Below is a small trained network, with its code and all its weights. Each question gives an input and a target symbol and asks what happens when units are switched off, that is, made to give their printed mean instead of their output.

import numpy as np


def w(rows, s, z=0):
    codes = np.array(rows[::2]) - 128.0
    scale = np.full(codes.shape[1], s)
    scale[-1] = z or s
    return codes * scale


def norm(h):
    return h / np.sqrt((h * h).mean(-1, keepdims=True) + 1e-5)


def f(y):
    return y / 2 * (1 + np.tanh(0.7978845608 * (y + 0.044715 * y**3)))


def softmax(a):
    e = np.exp(a - a.max(-1, keepdims=True))
    return e / e.sum(-1, keepdims=True)


def log_softmax(a):
    a = a - a.max(-1, keepdims=True)
    return a - np.log(np.exp(a).sum(-1, keepdims=True))


def net(x, mask):
    ids = ['ΠΨΩαβεζηθμξσ'.index(c) for c in x.split()]
    T = len(ids)
    res = E[ids] + P[:T]
    q, k, v = (norm(res) @ M[0].T for M in (Q, K, V))
    z = softmax(np.where(np.tri(T) > 0, q @ k.T / 4**0.5, -1e9)) @ v
    res = res + np.where(mask[0], z, O[0][:, -1]) @ O[0][:, :-1]
    y = f(norm(res) @ A[0][:, :-1].T + A[0][:, -1])
    res = res + np.where(mask[1:25], y, B[0][:, -1]) @ B[0][:, :-1]
    return log_softmax(norm(res)[-1] @ U[:, :-1].T + U[:, -1])


Q, K, V, O, A, B = {}, {}, {}, {}, {}, {}
E = w([
[168,61,132,134,221,131,152,108,112,106,125],'Π',
[132,170,82,88,188,84,118,97,57,153,115],'Ψ',
[173,148,73,213,128,109,89,120,178,138,71],'Ω',
[158,119,146,118,196,144,112,137,136,74,90],'α',
[182,144,137,90,112,84,2,76,118,114,122],'β',
[186,120,136,102,122,176,155,133,171,100,134],'ε',
[119,142,113,95,109,97,148,189,130,179,133],'ζ',
[110,86,93,145,55,209,75,67,126,130,123],'η',
[118,145,161,139,175,222,100,154,95,127,106],'θ',
[157,93,119,189,126,132,151,122,76,162,124],'μ',
[141,93,88,110,99,170,119,126,104,55,89],'ξ',
[145,104,171,90,175,149,65,105,147,208,204],'σ',
],0.011)
P = w([
[62,144,78,232,140,83,153,243,212,61,193],'0',
[144,140,95,89,111,171,140,168,196,158,19],'1',
[170,138,104,68,128,155,138,129,165,142,37],'2',
[184,131,82,66,124,165,131,116,138,141,57],'3',
[194,139,105,76,131,147,124,120,128,130,57],'4',
[194,139,99,59,125,139,104,97,109,116,77],'5',
[227,123,94,63,127,135,106,99,103,115,91],'6',
[239,134,93,68,132,143,88,108,83,95,100],'7',
[237,131,85,94,118,129,75,105,63,89,104],'8',
[237,119,102,78,124,121,69,113,63,86,113],'9',
[254,124,122,90,124,139,58,93,57,103,115],'10',
],0.0037)
Q[0] = w([
[179,111,116,79,105,152,95,182,76,167,111],'h1',
[90,120,194,193,117,61,88,105,127,100,215],'h1',
[2,214,144,125,149,123,234,125,149,35,120],'h1',
[33,177,151,123,120,115,183,95,174,119,168],'h1',
],0.009)
K[0] = w([
[104,103,135,157,160,50,116,138,119,92,190],'h1',
[174,203,66,64,77,174,113,112,213,126,48],'h1',
[193,106,106,81,118,153,111,76,136,188,48],'h1',
[170,147,147,61,118,162,145,105,119,133,2],'h1',
],0.009)
V[0] = w([
[103,188,187,177,106,106,140,182,144,143,55],'h1',
[197,97,124,85,145,160,136,154,179,125,61],'h1',
[3,122,121,87,182,105,176,146,188,126,174],'h1',
[138,183,127,120,144,217,126,97,163,176,153],'h1',
],0.011)
O[0] = w([
[190,177,178,207,101,149,82,177,75,126,136,105],'h1',
[67,48,127,166,131,63,97,164,108,66,158,135],'h1',
[89,203,104,169,168,143,162,89,150,69,253,253],'h1',
[142,100,9,125,137,142,106,153,113,156,174,59],'h1',
],0.0067,0.004)
A[0] = w([
[162,141,109,100,83,127,185,124,109,48,102,181],'n1',
[164,149,145,104,126,139,151,91,163,156,148,113],'n2',
[95,145,168,98,154,159,57,140,133,146,160,77],'n3',
[120,115,98,94,133,150,134,137,112,171,103,123],'n4',
[164,156,106,124,176,112,112,115,111,138,121,161],'n5',
[151,113,176,137,128,91,119,163,104,104,127,139],'n6',
[107,133,120,144,131,120,160,55,149,140,147,79],'n7',
[139,73,149,172,117,133,142,129,130,171,189,123],'n8',
[161,135,145,146,96,128,140,138,111,161,118,73],'n9',
[60,172,120,127,12,97,148,183,155,193,144,157],'n10',
[101,151,178,153,178,58,115,140,133,192,149,183],'n11',
[102,133,168,114,128,140,123,120,124,141,67,45],'n12',
[114,102,136,144,51,185,143,190,200,130,151,127],'n13',
[146,154,109,163,107,52,113,107,195,155,127,60],'n14',
[159,157,133,149,117,144,153,116,75,129,169,100],'n15',
[84,95,140,204,166,165,192,143,122,193,136,150],'n16',
[168,118,114,158,158,157,117,125,103,151,109,69],'n17',
[111,107,144,144,159,95,136,90,173,114,95,254],'n18',
[89,98,161,196,119,162,91,96,164,136,121,40],'n19',
[120,129,160,124,140,135,161,107,130,94,155,115],'n20',
[112,114,112,144,122,107,106,115,126,97,171,130],'n21',
[175,115,120,102,105,82,113,117,168,111,161,168],'n22',
[94,88,90,124,147,124,113,136,154,141,120,95],'n23',
[133,50,137,142,128,108,112,130,135,172,112,23],'n24',
],0.011,0.0024)
B[0] = w([
[81,31,131,144,190,143,96,129,136,214,80,255],'n1',
[44,43,152,138,150,47,128,204,156,87,67,251],'n2',
[121,165,176,190,121,142,59,203,156,125,109,152],'n3',
[91,192,145,44,101,214,155,152,125,168,110,174],'n4',
[73,35,97,151,147,108,120,110,142,148,200,213],'n5',
[54,124,113,114,225,164,151,123,39,149,81,203],'n6',
[142,142,148,127,56,74,139,125,19,170,134,216],'n7',
[137,45,149,54,63,109,115,169,149,151,129,158],'n8',
[121,195,154,103,132,61,158,66,125,192,99,176],'n9',
[217,3,145,137,149,236,62,84,212,167,122,123],'n10',
[146,114,14,69,131,172,85,88,136,202,185,165],'n11',
[150,179,68,103,185,90,161,91,130,24,167,191],'n12',
[36,134,146,186,23,44,160,104,113,115,169,164],'n13',
[152,209,89,184,129,100,99,158,199,148,77,133],'n14',
[108,99,77,68,154,143,166,174,174,70,44,216],'n15',
[244,173,137,184,150,53,110,187,37,140,107,155],'n16',
[196,129,163,184,67,134,165,72,186,137,153,185],'n17',
[169,64,116,177,94,169,164,99,180,75,218,229],'n18',
[103,89,129,115,165,231,114,90,65,152,112,155],'n19',
[142,151,216,64,69,161,181,134,114,144,108,212],'n20',
[153,167,109,60,83,125,95,99,145,114,1,244],'n21',
[122,92,227,164,171,86,117,95,126,210,79,203],'n22',
[154,193,231,76,192,154,76,138,133,127,165,198],'n23',
[196,116,151,123,118,60,159,221,67,111,168,176],'n24',
],0.0087,0.0039)
U = w([
[162,61,159,144,229,178,168,86,140,68,202,24],'Π',
[79,183,45,86,169,79,158,96,118,146,192,4],'Ψ',
[147,186,130,181,194,106,111,44,194,161,67,204],'Ω',
[124,218,144,138,157,197,142,187,121,64,139,25],'α',
[136,128,169,87,140,51,8,155,137,99,138,249],'β',
[113,138,172,132,3,130,145,48,130,99,164,165],'ε',
[177,123,45,207,94,141,108,139,214,130,124,112],'ζ',
[63,101,101,110,102,239,110,77,94,128,62,112],'η',
[173,138,117,198,115,119,154,179,17,190,122,201],'θ',
[230,106,120,80,144,104,218,158,89,111,102,171],'μ',
[31,99,133,151,106,76,189,180,155,118,105,139],'ξ',
[146,134,150,72,139,190,113,171,209,239,176,117],'σ',
],0.006,0.0014)

Each question gives the input, a string of symbols that net reads in full, and the target symbol t.
The units are the heads (4 rows each of Q, K, V and O) and the neurons (one row each of A and B). Each row of codes is followed by its name. A weight is (code - 128) times the scale printed after its matrix; where a second scale follows, it is the last column's (O, A, B and U).
mask holds one flag per unit, heads first, then neurons. A switched-off unit (its flag False) gives its mean, the last column of its rows in O or B, instead of its output. The means were averaged over made-up inputs and are rounded, as every weight is.
A unit's drop is (log p(t) with every unit on - log p(t) with that unit switched off) / (log p(t) with every unit on - log p(t) with every unit switched off).
The circuit of an input: a set's keep is (log p(t) with only the set's units on - log p(t) with every unit switched off) / (log p(t) with every unit on - log p(t) with every unit switched off). Starting from the 12 units with the biggest drops (on a tie, the unit counted first), units are removed one at a time, each time the one whose removal leaves the highest keep (on an exact tie, the one counted first), for as long as the keep stays at least 0.8.
units of the circuit, in order: the units of the circuit, biggest drop first
k most important neurons: the k neurons with the biggest drops, biggest first
drop of u: that unit's drop, to one decimal
input α η α η η ξ Ω θ θ ε μ, target η: units of the circuit, in order -> (h1; n19; n21; n11)
input ε ε η η α η Π ζ θ, target β: units of the circuit, in order -> (h1; n23)
input ξ β θ η β Ψ, target Π: units of the circuit, in order -> (h1; n18; n21)
input η η ε σ Ψ α ε ε, target σ: units of the circuit, in order -> (h1; n4)
input μ ζ Ω α ζ ε η μ, target Ω: units of the circuit, in order -> (h1; n9; n7)
input Ψ σ α θ, target α: units of the circuit, in order -> (n3; n1)
input β μ ε μ Ψ Ψ ζ η, target μ: 2 most important neurons -> (n24; n12)
input η β Π η η μ ε ε, target σ: units of the circuit, in order -> (h1; n4; n21)
input Ω ε ε ξ μ ζ ξ, target θ: units of the circuit, in order -> (h1; n21)
input β Ψ Π μ μ Ω μ ξ ξ θ, target μ: units of the circuit, in order -> (h1; n12)
input Π ε ξ σ η ε β, target ε: units of the circuit, in order -> (h1; n18; n7)
input ξ ε ε Ψ β β Ω ε ζ ξ, target Π: units of the circuit, in order -> (h1; n18; n21; n7)
input μ η ε ε μ α Ψ Π Ψ, target Ω: units of the circuit, in order -> (h1; n7; n20)
input ξ ε μ θ θ ε ε ξ, target Π: units of the circuit, in order -> (h1; n18; n12; n21)
input ξ Ψ θ η Ψ ε ε α, target Π: units of the circuit, in order -> (n18; n21)
input σ α ε σ Ψ Ψ σ μ, target Ψ: units of the circuit, in order -> (h1)
input η Ψ ξ ζ, target σ: 2 most important neurons -> (n10; n4)
input ξ α Π ζ, target Π: 2 most important neurons -> (n18; n10)
input ε η ζ, target β: 2 most important neurons -> (n23; n21)
input ε η σ η ε ζ, target σ: 3 most important neurons -> (n10; n23; n2)
input μ Ω ζ, target Ω: 2 most important neurons -> (n9; n12)
input α σ μ ζ, target η: most important neuron -> (n6)
input μ η μ ζ θ, target Ω: most important neuron -> (n9)
input Ψ ε μ η ε μ ε ε η η μ, target ξ: 2 most important neurons -> (n2; n15)
input ξ θ ξ σ Π α η α, target Π: 2 most important neurons -> (n18; n2)
input Ψ ε σ ε α θ Ψ μ ε Ψ, target ξ: drop of n23 -> 0.1
input σ σ ζ μ Π μ Ω μ ε Ψ, target Ψ: drop of h1 -> 0.7
input Ψ Ψ η μ Ψ, target ξ: drop of h1 -> 0.9
input α ε ε Π η ε, target η: most important neuron -> (n6)
input η ξ ε ε ε ξ Π ζ η μ, target σ: drop of n1 -> 0.0
